How the points are linked:
!: peg->vig, lan->ral, gek->mep, ked->geg, ped->gek, kiz->zos, tev->lan, vam->pul, fis->fus, ruz->piv, ral->rit, des->zer, fup->liv, vig->zab, dep->des, fom->ruz, zos->feg, zer->gat, piv->per, mut->tun, ves->peg, dud->fup, fir->kav, tun->fis, gub->viz, sen->tad, nik->pif, sib->pak, pul->ped, per->sen, sos->fir, zul->fom, rit->ves, dem->gub, pif->sib, vog->dem, gul->vog, fus->zul, liv->nik, gat->lun, tad->ked, feg->dep, pak->tev, viz->sos, lun->mut, kav->vam, zab->kiz, geg->gul, mep->dud
~: peg->vog, lan->tad, gek->mut, ked->rit, ped->lun, kiz->viz, tev->sen, vam->zer, fis->fup, ruz->sib, ral->ked, des->vam, fup->fus, vig->dem, dep->kav, fom->pif, zos->sos, zer->pul, piv->pak, mut->mep, ves->gul, dud->fis, fir->dep, tun->dud, gub->kiz, sen->lan, nik->fom, sib->piv, pul->gat, per->tev, sos->feg, zul->nik, rit->geg, dem->zab, pif->ruz, vog->vig, gul->peg, fus->liv, liv->zul, gat->ped, tad->ral, feg->fir, pak->per, viz->zos, lun->gek, kav->des, zab->gub, geg->ves, mep->tun
§: peg->dud, lan->pul, gek->geg, ked->lun, ped->ked, kiz->nik, tev->vam, vam->sen, fis->vig, ruz->feg, ral->ped, des->tev, fup->dem, vig->fup, dep->pak, fom->zos, zos->pif, zer->lan, piv->dep, mut->ves, ves->mep, dud->vog, fir->piv, tun->peg, gub->zul, sen->zer, nik->viz, sib->fir, pul->tad, per->des, sos->ruz, zul->kiz, rit->gek, dem->fus, pif->sos, vog->fis, gul->tun, fus->zab, liv->gub, gat->ral, tad->gat, feg->sib, pak->kav, viz->fom, lun->rit, kav->per, zab->liv, geg->mut, mep->gul

In the rows, 63 stands for zero.

The rows follow the links: the fewer symbols apart two points are, the more alike their rows tend to be.

Each row is also shifted at random along 3 hidden directions that mean nothing.

Some points, each with a row of numbers:
des 68,64,60,67,58,57,69,53,59,60,71,64,47,64,65,59,67,61,58,80,66,80,66,58,69,64,62,56,70,55,52,69,67,52,73,50,63,53,58,73,70,64,70,55
gub 54,54,69,55,61,69,63,55,77,60,61,62,69,59,60,50,62,59,74,53,63,56,58,59,52,68,54,74,49,63,67,60,51,68,65,74,71,65,67,65,58,51,61,63
fup 65,54,58,56,71,67,62,68,72,61,64,63,67,53,67,63,53,67,74,47,71,43,63,67,55,71,60,70,55,68,70,60,59,55,55,78,62,62,74,61,53,55,47,71
tad 73,80,68,62,74,56,61,71,64,74,69,54,50,52,63,76,53,55,67,73,57,61,65,61,78,58,79,52,66,66,50,59,80,62,55,54,64,63,60,55,69,69,54,65
zer 94,73,64,64,66,56,66,63,65,71,71,54,47,55,63,70,57,57,64,75,61,68,61,57,76,63,72,54,67,64,48,62,75,68,64,55,66,59,61,65,71,63,61,56
vog 62,52,53,64,66,65,61,71,61,72,67,60,68,55,57,66,50,78,65,45,79,49,54,71,60,70,63,69,64,70,78,62,63,67,68,82,62,63,71,72,59,62,55,62
piv 72,59,63,68,59,68,76,61,57,58,58,67,56,79,74,66,56,58,56,72,59,71,71,58,51,58,58,61,61,53,52,63,59,58,81,53,70,59,65,71,70,70,67,60
fis 56,50,54,63,66,65,63,71,62,72,66,61,65,54,61,66,48,75,67,46,78,50,55,71,58,70,62,69,61,70,74,63,64,64,67,82,63,61,71,72,58,61,53,63
mep 59,60,55,64,63,57,55,69,50,74,62,68,72,58,50,69,65,82,61,54,70,61,58,75,71,63,67,65,70,72,82,64,68,66,64,73,56,71,59,67,59,66,65,66
fom 39,57,77,60,64,67,67,59,67,68,55,68,75,76,71,53,67,59,65,68,58,65,67,52,45,58,59,63,53,65,54,59,58,69,61,60,74,61,71,59,61,56,64,72
zab 50,51,64,53,66,68,65,60,74,65,63,62,66,53,60,56,51,62,76,50,67,51,59,62,52,68,58,72,47,66,67,58,56,62,65,77,72,63,70,67,58,55,54,67
zos 39,54,75,68,54,67,69,58,67,67,59,64,75,80,69,52,66,59,60,66,63,69,59,53,48,61,57,66,56,63,58,64,55,79,72,62,72,62,69,68,68,59,73,60
pul 83,81,65,65,68,58,60,65,67,63,71,54,51,56,65,71,66,55,63,74,59,65,63,60,80,63,74,54,71,62,52,64,75,65,53,54,60,61,59,55,68,65,60,59
ral 58,81,65,66,64,59,55,68,65,62,70,56,55,54,57,72,68,55,61,69,58,67,60,68,85,61,75,59,73,63,65,66,74,67,58,58,56,69,53,57,70,73,67,57
nik 55,56,76,54,70,67,65,59,74,65,54,68,75,70,71,52,66,57,73,64,56,58,70,52,45,60,58,65,48,69,56,56,57,64,50,64,74,63,73,52,56,50,57,79
zul 68,52,70,57,56,69,66,54,78,66,63,60,70,61,56,50,54,58,75,50,63,57,51,57,50,66,51,79,47,66,66,59,50,82,76,75,78,66,68,72,63,53,67,54
vam 67,70,62,64,66,54,68,56,59,68,72,60,46,61,66,63,66,60,60,83,64,76,67,55,73,62,70,51,69,60,47,64,76,52,63,50,64,52,61,67,67,63,62,62

Start here and follow the symbols in turn, left to right. Where do you end up?
Answers are names.
63,78,65,63,68,57,56,72,63,71,68,56,56,52,54,78,56,56,65,65,55,63,60,68,82,57,75,59,68,67,65,61,75,70,65,61,60,71,53,60,72,76,64,58
~ ~ => gek
68,72,60,59,69,57,52,71,54,66,58,71,71,57,54,73,74,72,64,59,57,60,69,74,77,58,70,62,69,68,76,63,71,56,48,64,54,76,55,49,57,68,63,75
! ~ ~ => vog
87,57,56,60,68,71,62,69,72,55,63,61,69,54,66,63,57,70,70,44,73,42,60,70,57,73,58,74,59,66,75,63,55,64,55,81,61,64,73,60,54,54,51,67
! ~ § => zul
65,57,61,72,54,64,76,58,55,61,63,65,53,75,67,63,53,60,55,74,62,77,65,59,56,60,58,63,62,52,53,66,60,61,92,53,71,56,60,81,73,73,71,50
§ ~ ~ => tev
62,75,63,61,69,56,56,74,57,78,62,61,58,51,49,82,51,61,67,60,55,62,61,71,79,52,74,61,63,69,69,60,75,68,68,63,64,77,52,61,69,78,63,62
! § ! => peg
39,55,75,60,58,67,65,54,71,66,59,64,75,73,66,47,69,59,66,64,62,67,60,53,49,62,56,67,53,65,60,61,54,74,64,65,73,61,69,63,63,55,69,65
§ § => zos
66,61,74,68,64,73,71,65,65,62,54,67,72,83,77,62,64,57,59,68,56,63,70,53,43,58,59,63,56,61,53,60,56,70,63,57,71,63,72,59,66,61,64,69
! ! => kav
63,77,65,64,69,54,61,63,65,68,73,56,49,57,66,68,66,57,62,79,61,70,65,59,79,63,75,50,72,62,49,64,79,57,54,52,61,57,59,59,69,65,60,62
! ~ => ked
63,59,53,64,65,64,55,69,59,58,63,67,76,60,64,62,77,81,59,52,77,55,62,75,67,73,64,65,75,69,81,69,62,58,46,75,47,64,67,59,53,57,60,72
~ ~ => vig
61,64,54,63,64,57,54,70,51,72,61,70,72,59,50,69,69,80,62,54,66,64,60,75,75,61,67,64,71,71,81,64,67,64,60,71,56,74,56,62,59,68,67,67
! ~ => vog
41,55,67,52,67,68,60,55,78,53,61,68,71,59,66,50,70,60,73,56,64,56,68,60,54,69,56,69,52,63,65,61,54,51,47,70,64,60,69,54,53,49,55,75
~ ! ~ => pif
51,54,60,57,69,70,60,61,74,51,64,64,68,54,68,57,66,65,71,51,71,49,65,68,56,73,59,70,59,64,72,63,57,50,48,75,58,61,71,57,52,53,52,71
§ ! => zul
59,75,61,65,61,60,53,69,58,63,64,63,65,55,50,72,69,65,62,57,58,67,58,75,84,60,70,67,72,66,78,66,67,68,63,66,54,77,49,61,66,75,72,57
! ~ ~ => peg
33,52,73,53,66,63,66,57,70,73,57,66,71,66,63,52,59,60,74,62,60,61,65,53,50,61,58,65,47,67,59,56,59,64,62,67,77,61,70,64,60,54,60,72
~ ! => sos
105,72,62,61,68,60,70,60,64,59,67,63,48,63,71,66,65,59,63,78,58,68,73,55,68,63,66,53,66,59,44,63,70,50,56,49,65,56,62,57,63,59,58,68
~ ~ => lan
81,60,70,71,57,74,76,65,63,59,56,65,67,82,75,65,55,55,57,66,58,63,65,57,45,60,56,67,57,58,53,62,53,77,79,57,73,63,68,68,71,67,68,59
§ § => fir
41,58,67,70,61,67,76,61,56,62,57,68,62,83,76,64,60,58,54,75,61,73,73,58,49,57,60,58,62,56,52,63,60,59,75,52,69,57,66,69,70,71,67,64
§ ! => kav
